[112 122 138 151 116] Out: 116
[113 120 114 119 103 145 122] Out: 113
[121 112 107 143 121 116 101] Out: 107
[130 120 132 105 149] Out: 120
[142 153 130 147] Out: 142
[146 102 114 127 128 132] Out: 114
---
[[111 130 128 115 122]
 [125 147 104 108 125]
 [116 139 116 113 119]]
104

[[119 146 150 127 151 148]
 [140 134 151 134 136 134]
 [142 115 119 137 126 143]]
134

[[124 116 129 111 111]
 [142 138 126 146 129]
 [130 113 128 111  99]]
126

[[121 115 120 101]
 [126 126 139 128]
 [124 121 121 117]]
126

[[105 108 113 104 109 111 147]
 [150 149 142 148 117 150 107]
 [149 110 120 148 135 144 133]]
117

[[132 123 138 146]
 [144 126 127 130]
 [151 124 136 119]]
126

[[120 137 150  99 111 127]
 [157 118 130 118 155 128]
 [129 140 144 111 127 127]]
118
---
[[124 140 122 137]
 [105 114 103 121]
 [126 117 128 117]] value 140

[[138 118 123 121 115]
 [108 134 151 152 129]
 [104 137 145 147 145]] value 123

[[140 135 143 128 123 147 148]
 [149 117 148 108 148 144 143]
 [143 118 151 110 144 144 147]] value 123

[[114 126 119 120]
 [126 139 111 110]
 [123 131 106 110]] value 126

[[136 137 128 135 128 122 149]
 [100 100 110 101 140 135 112]
 [116 116 142 114 117 113 114]] value 128

[[128 130 129 129 129 132]
 [133 141 133 136 134 151]
 [126 122 125 124 124 117]] value 129
---
[[155 137 127 128]
 [148 116 145 103]
 [114 138 142 129]]	155, 148

[128 135 116 122 105 108 141]	141, 135

[133 138 101 141]	141, 138

[100 126 150 125 138]	150, 138

[[127 140 111 122 137 124 100]
 [139 135 123 129 147 123 126]
 [124 126 113 126 103 125 126]]	147, 140

[118 128 147 149 131 122 140]	149, 147

[155 142 149 122]	155, 149

[136 105 113 114 104 111]	136, 114
---
[[124 110 131 143 126 137 118]
 [112 120 112 149 138 132 124]
 [148 149 122 134 146 138 110]] out 143

[[125 109 116 113 102 101]
 [116 128 129 117 124 139]
 [102 100 112 112 106 101]] out 113

[144 144 154 147 151 152] out 147

[[150 106 153 157]
 [140 112 133 130]
 [156 104  99 132]] out 157

[131 115 150 122 123 120 116] out 122

[100 105 131 124] out 124

[137 125 150 114] out 114

[[128 125 129 129 128]
 [121 102 137 139 108]] out 129
---
[[128, 123, 122, 128, 124, 125], [151, 138, 130, 137, 116, 120], [127, 127, 121, 133, 121, 119]] ans = 123
[136, 151, 118, 155] ans = 151
[105, 122, 134, 127, 117, 150] ans = 122
[114, 126, 123, 106, 118] ans = 126
[157, 123, 112, 133, 141] ans = 123
[132, 99, 116, 118, 121] ans = 99
[[145, 108, 122, 130, 147, 118, 139], [157, 113, 149, 105, 124, 140, 134], [146, 109, 112, 99, 153, 106, 121]] ans = 108
[114, 110, 120, 106, 155] ans = 110
[150, 138, 133, 127, 102, 123, 112] ans = 138
[113, 130, 106, 110, 129, 117, 110] ans = 130
---
[[121 104 120 125]
 [102 150 147 130]] | 120

[136  99 126 144 154] | 136

[108 104 121 129 128] | 121

[143 107 154 109 104] | 109

[128 138  99 118] | 128

[142 151 147 118 137 128 114] | 128

[[125 141 137 153 111 136 104]
 [114 146 149 122 134 127 137]
 [138 117 132 105 121 134 115]] | 111

[131 147 132 150 151 128] | 132

[[153 136 136 135 127 124]
 [130 116 133 119 123 123]
 [122 133 132 131 132 123]] | 122
---
[[130 114 115 112]
 [121 103 122 107]
 [129 133 110 139]]: 115

[[122 130 157 134 126 120]
 [141 117 125 120 115 116]
 [129 127 101 122 129 133]]: 126

[[107 105 103 152 106 106 103]
 [152 152 104 153 152 152 152]
 [151 153 104 153 151 151 104]]: 106

[[133 115 123 135 122 148 117]
 [105 128 156 151 149 151 150]
 [114 150 110 143 149 124 141]]: 148

[[127 130 139 140]
 [132 126 150 142]
 [125 124 121 121]]: 139

[[123 127 129 125 124 126 148]
 [142 138 143 130 142 133 144]
 [133 142 152 126 125 134 145]]: 126

[[126 107 113 116 121 130 135]
 [126 118 116 105 143 129 112]
 [127 116 115 106 133 130 143]]: 130

[[145 145 105 115 146 122 107]
 [142 101 133 128 116 115 116]
 [135 113 128 129 123 119 127]]: 122
